Below is a small trained network, with its code and all its weights. Each question gives an input and a target symbol and asks what happens when units are switched off, that is, made to give their printed mean instead of their output.

import numpy as np


def w(rows, s, z=0):
    codes = np.array(rows[::2]) - 128.0
    scale = np.full(codes.shape[1], s)
    scale[-1] = z or s
    return codes * scale


def f(y):
    return y / 2 * (1 + np.tanh(0.7978845608 * (y + 0.044715 * y**3)))


def softmax(a):
    e = np.exp(a - a.max(-1, keepdims=True))
    return e / e.sum(-1, keepdims=True)


def log_softmax(a):
    a = a - a.max(-1, keepdims=True)
    return a - np.log(np.exp(a).sum(-1, keepdims=True))


def net(x, mask):
    ids = ['ΓΘΛΞδζτφω'.index(c) for c in x.split()]
    T = len(ids)
    res = E[ids] + P[:T]
    u = 0
    for l in range(2):
        q, k, v = (res @ M[l].T for M in (Q, K, V))
        z = softmax(np.where(np.tri(T) > 0, q @ k.T / 3**0.5, -1e9)) @ v
        res = res + np.where(mask[u], z, O[l][:, -1]) @ O[l][:, :-1]
        u += 1
        y = f(res @ A[l][:, :-1].T + A[l][:, -1])
        res = res + np.where(mask[u : u + 12], y, B[l][:, -1]) @ B[l][:, :-1]
        u += 12
    return log_softmax(res[-1] @ U[:, :-1].T + U[:, -1])


Q, K, V, O, A, B = {}, {}, {}, {}, {}, {}
E = w([
[1,91,232],'Γ',
[42,107,153],'Θ',
[95,141,116],'Λ',
[227,222,47],'Ξ',
[129,168,99],'δ',
[63,115,134],'ζ',
[97,140,113],'τ',
[86,132,121],'φ',
[124,155,100],'ω',
],0.019)
P = w([
[186,208,211],'0',
[60,134,59],'1',
[135,166,207],'2',
[49,138,60],'3',
[133,101,222],'4',
[61,136,63],'5',
[149,111,229],'6',
[60,148,71],'7',
[170,120,250],'8',
[70,142,72],'9',
[197,88,175],'10',
[52,134,93],'11',
[226,54,138],'12',
],0.011)
Q[0] = w([
[140,95,254],'0.h1',
[88,193,124],'0.h1',
[211,87,176],'0.h1',
],0.0086)
K[0] = w([
[18,239,133],'0.h1',
[101,10,145],'0.h1',
[152,92,39],'0.h1',
],0.012)
V[0] = w([
[119,185,213],'0.h1',
[224,5,40],'0.h1',
[121,126,89],'0.h1',
],0.011)
O[0] = w([
[156,145,98,183],'0.h1',
[50,2,114,5],'0.h1',
[192,18,44,113],'0.h1',
],0.0052,0.019)
A[0] = w([
[84,181,98,97],'0.n1',
[87,57,141,233],'0.n2',
[87,138,1,125],'0.n3',
[163,119,194,37],'0.n4',
[134,138,13,113],'0.n5',
[104,209,63,142],'0.n6',
[213,213,61,164],'0.n7',
[33,93,207,2],'0.n8',
[112,75,232,16],'0.n9',
[200,199,153,163],'0.n10',
[130,19,75,185],'0.n11',
[147,186,108,80],'0.n12',
],0.009,0.0045)
B[0] = w([
[117,134,92,169],'0.n1',
[107,254,160,128],'0.n2',
[34,57,111,152],'0.n3',
[153,68,82,132],'0.n4',
[31,204,171,156],'0.n5',
[126,119,169,216],'0.n6',
[106,98,177,252],'0.n7',
[96,56,50,142],'0.n8',
[147,29,105,137],'0.n9',
[146,79,146,240],'0.n10',
[151,159,244,129],'0.n11',
[106,121,109,181],'0.n12',
],0.0066,0.015)
Q[1] = w([
[254,154,18],'1.h1',
[87,80,138],'1.h1',
[202,67,136],'1.h1',
],0.0046)
K[1] = w([
[127,124,84],'1.h1',
[129,168,179],'1.h1',
[25,108,245],'1.h1',
],0.011)
V[1] = w([
[17,156,162],'1.h1',
[23,24,205],'1.h1',
[255,46,129],'1.h1',
],0.0073)
O[1] = w([
[255,33,227,245],'1.h1',
[214,82,44,134],'1.h1',
[20,245,208,1],'1.h1',
],0.0056,0.0055)
A[1] = w([
[100,112,129,210],'1.n1',
[117,216,204,22],'1.n2',
[53,239,53,11],'1.n3',
[180,80,85,201],'1.n4',
[150,84,176,29],'1.n5',
[152,59,130,2],'1.n6',
[61,137,101,73],'1.n7',
[26,120,242,253],'1.n8',
[184,139,149,64],'1.n9',
[76,91,124,249],'1.n10',
[2,21,57,57],'1.n11',
[23,171,90,190],'1.n12',
],0.0088,0.0045)
B[1] = w([
[186,116,132,144],'1.n1',
[73,151,161,181],'1.n2',
[106,94,198,153],'1.n3',
[118,131,233,165],'1.n4',
[60,87,70,153],'1.n5',
[9,172,59,141],'1.n6',
[101,121,107,136],'1.n7',
[171,117,75,252],'1.n8',
[36,136,130,154],'1.n9',
[254,199,120,152],'1.n10',
[138,240,213,138],'1.n11',
[63,78,48,178],'1.n12',
],0.0079,0.012)
U = w([
[152,184,211,203],'Γ',
[133,67,151,234],'Θ',
[116,159,107,64],'Λ',
[4,133,157,3],'Ξ',
[62,140,141,2],'δ',
[171,177,82,93],'ζ',
[112,156,105,92],'τ',
[132,171,96,79],'φ',
[75,153,120,78],'ω',
],0.012,0.0048)

Each question gives the input, a string of symbols that net reads in full, and the target symbol t.
The units are the heads (3 rows each of Q, K, V and O) and the neurons (one row each of A and B). Each row of codes is followed by its name. A weight is (code - 128) times the scale printed after its matrix; where a second scale follows, it is the last column's (O, A, B and U).
mask holds one flag per unit, layer by layer, with each layer's heads first. A switched-off unit (its flag False) gives its mean, the last column of its rows in O or B, instead of its output. The means were averaged over made-up inputs and are rounded, as every weight is.
A unit's drop is (log p(t) with every unit on - log p(t) with that unit switched off) / (log p(t) with every unit on - log p(t) with every unit switched off).
The circuit of an input: a set's keep is (log p(t) with only the set's units on - log p(t) with every unit switched off) / (log p(t) with every unit on - log p(t) with every unit switched off). Starting from the 12 units with the biggest drops (on a tie, the unit counted first), units are removed one at a time, each time the one whose removal leaves the highest keep (on an exact tie, the one counted first), for as long as the keep stays at least 0.8.
units of the circuit, in order: the units of the circuit, biggest drop first
k most important neurons: the k neurons with the biggest drops, biggest first
k most important neurons of layer l: the k neurons of layer l with the biggest drops, biggest first
drop when u is switched off: that unit's drop, to one decimal
input Θ Γ Γ, target Θ: units of the circuit, in order -> (1.h1)
input Ξ Ξ Ξ δ Γ ω ω Θ Γ Ξ ω φ, target Γ: 2 most important neurons of layer 0 -> (0.n7 0.n5)
input Γ Ξ Λ δ, target Γ: units of the circuit, in order -> (0.h1 0.n7)
input Ξ Ξ Ξ Γ Ξ ω, target Ξ: 3 most important neurons -> (1.n12 0.n10 1.n3)
input Ξ φ δ Ξ, target Ξ: units of the circuit, in order -> (0.n5 1.h1)
input ω Γ Γ ζ Ξ Θ Λ δ, target Ξ: units of the circuit, in order -> (1.h1 0.n3)
input Ξ Γ Γ φ Γ δ, target Γ: units of the circuit, in order -> (0.n7 0.h1)
input Γ Θ δ Θ φ Γ Γ Γ Γ ζ Ξ Λ, target Γ: units of the circuit, in order -> (0.h1 0.n6)
input Ξ τ ζ τ Ξ Ξ Γ τ, target Ξ: 4 most important neurons -> (0.n3 1.n2 1.n12 1.n3)
input Ξ φ δ τ, target Ξ: 2 most important neurons -> (1.n12 0.n3)
input Ξ ω Γ τ Γ Γ Γ φ ζ Ξ, target Γ: 2 most important neurons -> (0.n7 0.n10)
input Λ Γ Ξ Θ Λ Γ Γ ζ Γ Γ Γ Λ, target Γ: 2 most important neurons -> (0.n7 1.n5)
input ζ φ Θ φ Λ ω Ξ Ξ Ξ Λ, target Ξ: 3 most important neurons of layer 1 -> (1.n12 1.n3 1.n7)
input δ Ξ Ξ δ Ξ Λ Γ Ξ δ, target Θ: units of the circuit, in order -> (0.h1)
input φ ω Ξ ζ Γ Γ Γ ζ Γ Γ, target Γ: 2 most important neurons of layer 1 -> (1.n5 1.n6)
input Γ ω ω τ, target Γ: 2 most important neurons of layer 0 -> (0.n7 0.n6)
input Γ τ Γ ζ Θ φ ω Λ ω, target Θ: 4 most important neurons of layer 1 -> (1.n5 1.n10 1.n2 1.n11)
input Γ ζ τ Ξ Θ Λ ω ζ ω, target Θ: 2 most important neurons -> (0.n5 1.n5)
input δ Λ Γ Λ Γ Λ ζ Ξ, target Γ: 2 most important neurons of layer 0 -> (0.n10 0.n6)
input Θ ω ω ω Γ ζ ζ Θ φ Θ Γ Θ, target Γ: 3 most important neurons of layer 1 -> (1.n5 1.n12 1.n6)
input Λ τ ω φ Γ φ Γ Ξ δ ω, target Γ: most important neuron of layer 0 -> (0.n10)
input Γ Ξ δ Ξ Ξ τ Γ, target Θ: 3 most important neurons of layer 0 -> (0.n9 0.n8 0.n5)
input Ξ τ δ ω, target Ξ: drop when 1.n12 is switched off -> 0.7
input Γ ω τ Θ Γ Ξ Λ Γ, target Γ: drop when 0.n8 is switched off -> -0.1
input Γ τ ζ φ, target Γ: drop when 1.n5 is switched off -> 0.1
input Θ Θ ζ Ξ ζ δ δ, target Θ: drop when 1.n11 is switched off -> 0.1
input ω δ Γ Ξ τ Θ, target Γ: most important neuron of layer 1 -> (1.n5)
input Ξ ω ω ζ Ξ τ Θ Ξ, target Ξ: 2 most important neurons of layer 0 -> (0.n5 0.n3)
